Below is a small trained network, with its code and all its weights. Each question gives an input and a class and asks what happens when units are switched off, that is, made to give their printed mean instead of their output.

import numpy as np


def w(rows, s, z=0):
    codes = np.array(rows[::2]) - 128.0
    scale = np.full(codes.shape[1], s)
    scale[-1] = z or s
    return codes * scale


def f(y):
    return y / 2 * (1 + np.tanh(0.7978845608 * (y + 0.044715 * y**3)))


def log_softmax(a):
    a = a - a.max(-1, keepdims=True)
    return a - np.log(np.exp(a).sum(-1, keepdims=True))


def net(x, mask):
    res = np.array(x, float).reshape(1, 8) / 4 @ E
    y = f(res @ A[0][:, :-1].T + A[0][:, -1])
    res = res + np.where(mask, y, B[0][:, -1]) @ B[0][:, :-1]
    return log_softmax(res[-1] @ U[:, :-1].T + U[:, -1])


A, B = {}, {}
E = w([
[154,134,15,120,113,14,74,151,81,112,117,109],'x0',
[146,59,147,47,104,27,227,229,214,41,147,81],'x1',
[179,131,167,147,94,91,56,69,79,133,86,35],'x2',
[73,109,120,43,231,100,96,30,91,178,162,69],'x3',
[188,167,109,128,120,139,121,110,110,200,134,56],'x4',
[2,184,170,134,196,10,157,104,143,47,168,139],'x5',
[157,51,143,154,168,164,134,132,118,149,93,139],'x6',
[172,178,180,150,160,156,86,63,156,156,157,220],'x7',
],0.0062)
A[0] = w([
[199,99,146,120,104,66,98,108,111,127,111,39,254],'N0',
[92,94,25,114,134,91,100,149,87,131,118,120,236],'N1',
[102,144,116,137,156,98,91,70,99,144,135,134,155],'N2',
[38,141,178,177,83,131,125,134,121,81,109,158,226],'N3',
[161,102,140,129,73,122,131,145,149,96,135,145,40],'N4',
[165,120,141,155,115,152,137,120,104,135,124,115,102],'N5',
[94,129,118,115,135,102,67,68,99,132,128,125,246],'N6',
[155,118,118,145,98,251,70,93,92,152,110,140,157],'N7',
[107,169,118,140,182,127,104,92,118,139,134,116,75],'N8',
[192,94,142,146,107,121,130,141,129,121,126,170,249],'N9',
[85,65,154,95,168,205,156,114,128,144,130,83,190],'N10',
],0.016,0.0031)
B[0] = w([
[60,138,99,120,99,91,182,182,128,116,143,89,249],'N0',
[86,138,134,128,99,92,162,175,143,91,139,83,230],'N1',
[115,145,135,94,184,117,131,90,123,157,139,153,199],'N2',
[66,112,122,100,154,99,146,130,129,105,132,87,205],'N3',
[130,150,144,126,165,108,123,106,103,138,134,132,176],'N4',
[154,116,132,94,101,136,124,155,142,136,144,171,158],'N5',
[75,134,151,135,173,123,153,80,125,141,129,93,209],'N6',
[186,135,100,154,9,148,129,110,139,142,135,116,243],'N7',
[114,120,125,116,145,142,131,66,107,159,113,114,182],'N8',
[54,118,133,161,121,177,88,102,167,49,115,123,192],'N9',
[66,141,149,142,184,126,99,107,137,71,119,148,213],'N10',
],0.015,0.014)
U = w([
[57,136,165,118,254,104,119,119,138,92,102,127,250],'0',
[167,174,103,132,139,166,111,56,99,229,127,128,26],'1',
[204,119,89,169,80,188,55,142,157,136,98,173,2],'2',
[106,139,56,128,68,95,180,191,158,102,156,77,231],'3',
[207,125,105,115,159,121,112,159,107,186,114,155,16],'4',
],0.0069,0.0025)

Each question gives the input, the list of numbers given to net, and the class t.
The units are the neurons (one row each of A and B). Each row of codes is followed by its name. A weight is (code - 128) times the scale printed after its matrix; where a second scale follows, it is the last column's (A, B and U).
mask holds one flag per neuron, in row order. A switched-off neuron (its flag False) gives its mean, the last column of its row in B, instead of its output. The means were averaged over made-up inputs and are rounded, as every weight is.
A unit's drop is (log p(t) with every unit on - log p(t) with that unit switched off) / (log p(t) with every unit on - log p(t) with every unit switched off).
The circuit of an input: a set's keep is (log p(t) with only the set's units on - log p(t) with every unit switched off) / (log p(t) with every unit on - log p(t) with every unit switched off). Starting from all 11 units, units are removed one at a time, each time the one whose removal leaves the highest keep (on an exact tie, the one counted first), for as long as the keep stays at least 0.8.
units of the circuit, in order: the units of the circuit, biggest drop first
unit that matters most: the unit with the biggest drop
top k neurons: the k neurons with the biggest drops, biggest first
drop of u: that unit's drop, to one decimal
input [-8,2,3,5,-6,-7,-8,-5], class 0: top 3 neurons : N10; N1; N0
input [-7,-3,6,-1,-7,-1,6,-4], class 2: top 4 neurons : N7; N0; N1; N6
input [-7,1,8,-2,6,5,6,7], class 3: top 3 neurons : N7; N4; N0
input [-7,1,7,-3,1,3,6,-8], class 0: top 3 neurons : N7; N10; N1
input [-7,-3,-8,-3,-4,-2,-3,-4], class 0: units of the circuit, in order : N10
input [-4,-4,8,4,0,-6,-3,3], class 1: units of the circuit, in order : N1; N7; N6
input [1,-4,-3,-7,4,3,2,2], class 2: units of the circuit, in order : N0; N1; N6
input [-2,-8,8,1,-7,-7,-5,1], class 1: top 3 neurons : N6; N2; N8
input [-1,-8,-3,-6,-2,1,7,-1], class 2: top 3 neurons : N0; N1; N7
input [-3,-4,8,-8,-3,2,-1,8], class 2: units of the circuit, in order : N0; N7
input [4,-3,2,1,1,8,-2,-8], class 0: top 2 neurons : N7; N6
input [0,0,-8,6,-3,-6,5,4], class 2: top 2 neurons : N7; N0
input [0,-8,5,1,7,2,5,-5], class 1: units of the circuit, in order : N2; N7
input [3,2,4,-8,-6,6,5,-3], class 0: units of the circuit, in order : N7
input [5,-6,-4,-5,4,-6,5,-4], class 2: units of the circuit, in order : N0; N7
input [-4,7,8,-3,-6,0,7,-3], class 0: top 2 neurons : N7; N4
input [-8,-8,-7,3,7,-3,-1,8], class 1: top 3 neurons : N8; N2; N9
input [-4,1,2,-1,-2,-5,-2,-1], class 2: top 2 neurons : N1; N0
input [-5,-2,8,-5,-4,4,8,2], class 3: drop of N3 : 1.5
input [-5,-5,0,5,1,2,3,4], class 1: unit that matters most : N7
input [3,5,-8,-6,-2,-1,8,8], class 0: drop of N7 : 0.6
input [-5,-3,3,1,-7,-1,-8,5], class 1: drop of N10 : 0.2
